Below are the code and all the weights of a small trained network. Each question names an input and a class and asks about switching units off, where a switched-off unit gives its printed mean instead of its output.

import numpy as np


def w(rows, s, z=0):
    codes = np.array(rows[::2]) - 128.0
    scale = np.full(codes.shape[1], s)
    scale[-1] = z or s
    return codes * scale


def f(y):
    return np.maximum(y, 0)


def log_softmax(a):
    a = a - a.max(-1, keepdims=True)
    return a - np.log(np.exp(a).sum(-1, keepdims=True))


def net(x, mask):
    res = np.array(x, float).reshape(1, 3) / 4 @ E
    y = f(res @ A[0][:, :-1].T + A[0][:, -1])
    res = res + np.where(mask, y, B[0][:, -1]) @ B[0][:, :-1]
    return log_softmax(res[-1] @ U[:, :-1].T + U[:, -1])


A, B = {}, {}
E = w([
[165,192,41,145,219,223,110,146,106,139],'x0',
[203,100,156,237,212,199,83,195,224,161],'x1',
[27,98,115,145,97,246,9,37,132,203],'x2',
],0.011)
A[0] = w([
[90,129,167,91,69,41,152,88,104,119,251],'n0',
[66,135,104,84,58,119,125,67,54,121,193],'n1',
[158,87,169,177,201,223,104,170,177,163,244],'n2',
[120,158,59,110,174,217,109,108,98,150,51],'n3',
[154,124,100,133,178,163,159,77,108,120,162],'n4',
[141,157,132,71,126,34,181,131,113,104,133],'n5',
[133,206,3,82,158,175,152,106,49,103,142],'n6',
[62,90,186,132,46,149,116,56,137,142,57],'n7',
[192,136,123,148,179,95,154,223,149,116,198],'n8',
],0.011,0.0024)
B[0] = w([
[229,75,124,168,142,76,101,126,133,120,235],'n0',
[147,107,134,85,165,107,143,67,182,168,236],'n1',
[149,156,76,182,103,194,143,49,230,101,254],'n2',
[107,206,87,173,87,132,152,168,94,96,210],'n3',
[119,199,120,104,144,128,149,143,153,118,163],'n4',
[149,56,65,162,68,72,94,118,67,144,217],'n5',
[17,163,59,81,120,181,78,65,110,183,216],'n6',
[130,87,105,55,158,133,104,50,114,164,216],'n7',
[118,140,247,124,156,152,159,207,161,96,211],'n8',
],0.013,0.02)
U = w([
[146,118,224,103,204,120,155,155,155,108,19],'0',
[95,168,113,170,101,164,129,134,152,105,63],'1',
[56,155,93,83,112,115,106,135,52,157,45],'2',
[179,33,162,147,87,42,122,191,57,109,133],'3',
[143,69,98,81,140,113,81,1,151,195,251],'4',
],0.0093,0.0015)

Each question gives the input, the list of numbers given to net, and the class t.
The units are the neurons (one row each of A and B). Each row of codes is followed by its name. A weight is (code - 128) times the scale printed after its matrix; where a second scale follows, it is the last column's (A, B and U).
mask holds one flag per neuron, in row order. A switched-off neuron (its flag False) gives its mean, the last column of its row in B, instead of its output. The means were averaged over made-up inputs and are rounded, as every weight is.
A unit's drop is (log p(t) with every unit on - log p(t) with that unit switched off) / (log p(t) with every unit on - log p(t) with every unit switched off).
The circuit of an input: a set's keep is (log p(t) with only the set's units on - log p(t) with every unit switched off) / (log p(t) with every unit on - log p(t) with every unit switched off). Starting from all 9 units, units are removed one at a time, each time the one whose removal leaves the highest keep (on an exact tie, the one counted first), for as long as the keep stays at least 0.8.
circuit, biggest first: the units of the circuit, biggest drop first
most important unit: the unit with the biggest drop
k most important neurons: the k neurons with the biggest drops, biggest first
drop when u is switched off: that unit's drop, to one decimal
input [2,5,-7], class 0: circuit, biggest first : [n8]
input [-4,8,3], class 1: circuit, biggest first : [n1; n0]
input [3,-3,-2], class 2: circuit, biggest first : [n2; n7]
input [-3,0,-1], class 3: circuit, biggest first : [n2; n6]
input [-2,6,2], class 1: 2 most important neurons : [n1; n7]
input [8,-8,-2], class 2: 2 most important neurons : [n2; n3]
input [6,-6,-8], class 2: 2 most important neurons : [n6; n2]
input [4,7,-4], class 0: 3 most important neurons : [n8; n6; n5]
input [0,6,-2], class 0: 2 most important neurons : [n8; n6]
input [-2,8,-3], class 0: 3 most important neurons : [n8; n6; n3]
input [7,-1,-1], class 2: 2 most important neurons : [n6; n2]
input [4,-3,-8], class 3: 3 most important neurons : [n5; n8; n2]
input [0,3,-7], class 0: 2 most important neurons : [n8; n0]
input [8,7,-8], class 0: 2 most important neurons : [n8; n5]
input [-5,4,-8], class 3: most important unit : n5
input [2,3,-6], class 0: drop when n8 is switched off : 0.2
input [8,4,-6], class 1: drop when n2 is switched off : 0.2
input [0,5,-3], class 0: drop when n3 is switched off : 0.1
